Below are the code and all the weights of a small trained network. Each question names an input and a class and asks about switching units off, where a switched-off unit gives its printed mean instead of its output.

import numpy as np


def w(rows, s, z=0):
    codes = np.array(rows[::2]) - 128.0
    scale = np.full(codes.shape[1], s)
    scale[-1] = z or s
    return codes * scale


def norm(h):
    return h / np.sqrt((h * h).mean(-1, keepdims=True) + 1e-5)


def f(y):
    return y / 2 * (1 + np.tanh(0.7978845608 * (y + 0.044715 * y**3)))


def log_softmax(a):
    a = a - a.max(-1, keepdims=True)
    return a - np.log(np.exp(a).sum(-1, keepdims=True))


def net(x, mask):
    res = np.array(x, float).reshape(1, 7) / 4 @ E
    u = 0
    for l in range(2):
        y = f(norm(res) @ A[l][:, :-1].T + A[l][:, -1])
        res = res + np.where(mask[u : u + 11], y, B[l][:, -1]) @ B[l][:, :-1]
        u += 11
    return log_softmax(norm(res)[-1] @ U[:, :-1].T + U[:, -1])


A, B = {}, {}
E = w([
[157,162,102,133],'x0',
[149,161,81,136],'x1',
[71,235,172,91],'x2',
[94,122,160,254],'x3',
[148,150,116,130],'x4',
[243,245,114,139],'x5',
[107,101,159,122],'x6',
],0.0064)
A[0] = w([
[10,199,82,132,214],'0.n1',
[125,127,98,42,7],'0.n2',
[108,133,151,254,54],'0.n3',
[138,84,51,190,85],'0.n4',
[42,230,118,101,133],'0.n5',
[172,131,143,51,78],'0.n6',
[53,167,126,93,186],'0.n7',
[125,217,46,83,125],'0.n8',
[156,32,96,136,223],'0.n9',
[89,163,151,246,20],'0.n10',
[161,61,126,123,7],'0.n11',
],0.0094,0.0016)
B[0] = w([
[175,119,231,150,240],'0.n1',
[60,157,115,96,181],'0.n2',
[68,169,6,117,225],'0.n3',
[112,58,192,90,190],'0.n4',
[176,2,197,118,252],'0.n5',
[86,144,37,134,186],'0.n6',
[188,154,162,51,207],'0.n7',
[84,101,150,128,247],'0.n8',
[139,125,139,178,232],'0.n9',
[59,191,78,65,217],'0.n10',
[152,100,83,97,146],'0.n11',
],0.0072,0.0038)
A[1] = w([
[146,114,94,67,114],'1.n1',
[157,105,120,61,153],'1.n2',
[175,109,248,140,253],'1.n3',
[50,141,166,83,122],'1.n4',
[125,137,187,120,120],'1.n5',
[108,81,134,80,139],'1.n6',
[157,42,55,157,100],'1.n7',
[147,189,87,123,90],'1.n8',
[130,88,162,102,122],'1.n9',
[119,117,170,111,95],'1.n10',
[101,29,191,156,200],'1.n11',
],0.012,0.0031)
B[1] = w([
[51,149,146,165,164],'1.n1',
[89,163,128,177,185],'1.n2',
[178,79,77,112,253],'1.n3',
[149,108,120,161,201],'1.n4',
[164,70,149,58,166],'1.n5',
[82,177,74,221,189],'1.n6',
[171,97,244,82,201],'1.n7',
[157,158,85,138,160],'1.n8',
[111,111,123,202,172],'1.n9',
[145,84,130,218,153],'1.n10',
[198,254,84,112,245],'1.n11',
],0.0084,0.0067)
U = w([
[254,47,175,106,2],'0',
[44,139,31,112,139],'1',
[192,121,59,136,226],'2',
],0.0094,0.0015)

Each question gives the input, the list of numbers given to net, and the class t.
The units are the neurons (one row each of A and B). Each row of codes is followed by its name. A weight is (code - 128) times the scale printed after its matrix; where a second scale follows, it is the last column's (A, B and U).
mask holds one flag per neuron, layer by layer. A switched-off neuron (its flag False) gives its mean, the last column of its row in B, instead of its output. The means were averaged over made-up inputs and are rounded, as every weight is.
A unit's drop is (log p(t) with every unit on - log p(t) with that unit switched off) / (log p(t) with every unit on - log p(t) with every unit switched off).
The circuit of an input: a set's keep is (log p(t) with only the set's units on - log p(t) with every unit switched off) / (log p(t) with every unit on - log p(t) with every unit switched off). Starting from the 12 units with the biggest drops (on a tie, the unit counted first), units are removed one at a time, each time the one whose removal leaves the highest keep (on an exact tie, the one counted first), for as long as the keep stays at least 0.8.
units of the circuit, in order: the units of the circuit, biggest drop first
unit that matters most: the unit with the biggest drop
top k neurons: the k neurons with the biggest drops, biggest first
k most important neurons of layer l: the k neurons of layer l with the biggest drops, biggest first
drop when u is switched off: that unit's drop, to one decimal
input [-5,6,-8,1,6,3,-7], class 0: units of the circuit, in order -> 1.n7
input [-2,6,7,-6,-8,7,2], class 0: units of the circuit, in order -> 0.n5; 1.n11
input [1,4,3,-1,-1,0,-4], class 0: units of the circuit, in order -> 0.n1; 0.n3
input [-1,-4,2,-4,5,-8,-2], class 2: top 3 neurons -> 0.n3; 0.n10; 1.n11
input [-3,-6,-3,-7,-7,-5,8], class 1: units of the circuit, in order -> 0.n5; 1.n6
input [-1,-3,4,2,-3,-5,7], class 2: 4 most important neurons of layer 1 -> 1.n11; 1.n7; 1.n6; 1.n9
input [-8,-5,6,6,5,-1,4], class 0: top 2 neurons -> 0.n1; 1.n5
input [2,3,1,-1,-8,0,-8], class 0: top 3 neurons -> 0.n3; 0.n1; 0.n10
input [-5,0,5,-4,3,-2,1], class 0: 2 most important neurons of layer 0 -> 0.n7; 0.n1
input [-7,-1,-1,8,0,6,-7], class 1: 2 most important neurons of layer 0 -> 0.n10; 0.n3
input [5,-4,4,-5,0,-6,-4], class 2: 3 most important neurons of layer 1 -> 1.n7; 1.n6; 1.n3
input [2,6,3,-3,-8,-6,0], class 2: top 3 neurons -> 1.n7; 1.n11; 1.n6
input [-3,-4,4,7,8,3,8], class 1: top 3 neurons -> 0.n3; 0.n10; 1.n11
input [3,5,-3,-5,7,-4,-5], class 1: unit that matters most -> 0.n2
input [-7,5,8,-7,4,4,5], class 0: top 4 neurons -> 0.n5; 0.n3; 0.n10; 1.n11
input [7,-4,-4,-6,-7,3,-5], class 1: 3 most important neurons of layer 1 -> 1.n1; 1.n11; 1.n3
input [-3,4,8,-5,-5,-8,-4], class 0: top 2 neurons -> 0.n1; 0.n7
input [-3,-2,-2,1,-8,-6,-4], class 2: top 2 neurons -> 1.n11; 0.n5
input [-5,-3,-2,-2,-3,-4,2], class 2: drop when 0.n5 is switched off -> 0.2
input [-1,-6,6,-4,0,3,-4], class 0: drop when 0.n7 is switched off -> 0.1
input [2,3,0,-1,0,-6,6], class 2: unit that matters most -> 1.n11
input [-2,-1,0,-1,6,-3,4], class 2: drop when 0.n3 is switched off -> 0.2
